Below are the code and all the weights of a small trained network. Each question names an input and a class and asks about switching units off, where a switched-off unit gives its printed mean instead of its output.

import numpy as np


def w(rows, s, z=0):
    codes = np.array(rows[::2]) - 128.0
    scale = np.full(codes.shape[1], s)
    scale[-1] = z or s
    return codes * scale


def f(y):
    return y / 2 * (1 + np.tanh(0.7978845608 * (y + 0.044715 * y**3)))


def log_softmax(a):
    a = a - a.max(-1, keepdims=True)
    return a - np.log(np.exp(a).sum(-1, keepdims=True))


def net(x, mask):
    res = np.array(x, float).reshape(1, 7) / 4 @ E
    y = f(res @ A[0][:, :-1].T + A[0][:, -1])
    res = res + np.where(mask, y, B[0][:, -1]) @ B[0][:, :-1]
    return log_softmax(res[-1] @ U[:, :-1].T + U[:, -1])


A, B = {}, {}
E = w([
[129,127,125,130,126,127,128,136,126,131],'x0',
[12,177,101,164,137,120,108,76,76,101],'x1',
[86,80,166,109,3,141,173,148,176,71],'x2',
[139,196,85,83,106,163,140,154,168,115],'x3',
[132,124,133,128,130,126,130,124,129,132],'x4',
[139,55,3,113,91,127,112,148,87,121],'x5',
[147,116,126,186,141,201,220,119,95,135],'x6',
],0.007)
A[0] = w([
[125,74,42,134,109,128,106,149,106,125,1],'n0',
[138,98,48,105,89,136,140,106,112,126,74],'n1',
[120,216,254,127,130,136,142,113,138,133,6],'n2',
[125,240,69,88,75,149,152,150,150,113,69],'n3',
[127,127,122,181,133,207,232,136,93,128,23],'n4',
[108,146,147,78,97,56,18,159,158,120,46],'n5',
[109,44,187,170,139,75,117,122,69,138,46],'n6',
[26,175,100,153,114,126,124,101,95,107,55],'n7',
[96,46,177,168,122,94,131,104,99,124,129],'n8',
[79,86,161,121,21,132,161,127,144,101,43],'n9',
],0.012,0.0099)
B[0] = w([
[97,49,68,135,178,87,131,112,177,115,184],'n0',
[77,76,175,157,157,94,134,129,152,110,217],'n1',
[91,3,65,133,147,81,95,109,142,107,253],'n2',
[104,160,130,121,130,208,69,127,192,129,224],'n3',
[138,150,89,117,109,116,204,68,113,145,212],'n4',
[140,142,90,155,107,164,242,78,91,135,244],'n5',
[136,165,63,104,126,190,111,132,202,140,186],'n6',
[229,87,143,114,86,101,120,163,119,142,245],'n7',
[101,151,129,113,108,180,105,143,163,107,250],'n8',
[164,163,109,133,180,92,80,124,73,156,249],'n9',
],0.019,0.004)
U = w([
[91,53,106,131,133,98,124,114,137,97,54],'0',
[129,125,125,120,106,127,117,126,106,121,254],'1',
[132,122,133,114,102,127,114,120,108,121,242],'2',
[136,132,97,127,98,141,175,77,103,138,64],'3',
[161,164,98,132,209,108,76,112,76,163,106],'4',
[220,77,166,88,82,128,135,162,153,141,127],'5',
[113,141,111,100,114,179,94,125,165,122,67],'6',
[25,166,245,128,83,112,140,182,65,71,63],'7',
],0.012,0.015)

Each question gives the input, the list of numbers given to net, and the class t.
The units are the neurons (one row each of A and B). Each row of codes is followed by its name. A weight is (code - 128) times the scale printed after its matrix; where a second scale follows, it is the last column's (A, B and U).
mask holds one flag per neuron, in row order. A switched-off neuron (its flag False) gives its mean, the last column of its row in B, instead of its output. The means were averaged over made-up inputs and are rounded, as every weight is.
A unit's drop is (log p(t) with every unit on - log p(t) with that unit switched off) / (log p(t) with every unit on - log p(t) with every unit switched off).
The circuit of an input: a set's keep is (log p(t) with only the set's units on - log p(t) with every unit switched off) / (log p(t) with every unit on - log p(t) with every unit switched off). Starting from all 10 units, units are removed one at a time, each time the one whose removal leaves the highest keep (on an exact tie, the one counted first), for as long as the keep stays at least 0.8.
units of the circuit, in order: the units of the circuit, biggest drop first
unit that matters most: the unit with the biggest drop
top k neurons: the k neurons with the biggest drops, biggest first
drop when u is switched off: that unit's drop, to one decimal
input [-2,5,-1,-8,-3,-5,6], class 6: top 2 neurons : (n6 n8)
input [2,1,-2,3,7,8,7], class 0: top 2 neurons : (n1 n0)
input [-4,-5,1,5,1,6,2], class 0: unit that matters most : n1
input [-2,7,-6,3,5,-2,7], class 3: top 2 neurons : (n4 n9)
input [3,-7,8,5,3,-2,7], class 4: top 2 neurons : (n9 n5)
input [-1,8,-6,-6,6,5,-1], class 5: top 2 neurons : (n7 n9)
input [-7,0,-2,8,5,-4,-7], class 6: top 3 neurons : (n3 n4 n7)
input [2,-4,-6,-3,-8,8,3], class 0: top 2 neurons : (n0 n1)
input [0,1,-7,8,-7,1,5], class 6: top 2 neurons : (n3 n9)
input [-3,0,-7,0,0,7,2], class 0: units of the circuit, in order : (n0 n1)
input [5,-2,-4,8,-6,-4,-7], class 6: top 4 neurons : (n3 n4 n7 n9)
input [-6,6,-6,-7,-5,2,4], class 6: units of the circuit, in order : (n6 n8)
input [-6,6,7,-4,-5,-8,8], class 0: top 2 neurons : (n2 n5)
input [-3,-5,4,8,6,2,-6], class 6: top 3 neurons : (n3 n7 n4)
input [5,-5,7,8,7,-2,2], class 6: top neuron : (n3)
input [7,0,-8,1,-4,8,5], class 0: top 2 neurons : (n0 n1)
input [6,-6,5,1,4,-7,2], class 0: top 2 neurons : (n2 n7)
input [-7,-1,5,-7,0,-8,0], class 0: top 2 neurons : (n2 n3)
input [4,5,3,-4,0,-2,7], class 3: drop when n3 is switched off : 0.1
input [2,6,-5,-2,-4,1,7], class 3: drop when n9 is switched off : 0.2
input [3,7,3,-3,0,-5,4], class 5: drop when n7 is switched off : 1.1
input [6,-1,3,-3,-8,8,0], class 0: unit that matters most : n0
input [6,7,0,2,4,-4,-5], class 5: drop when n0 is switched off : 0.0
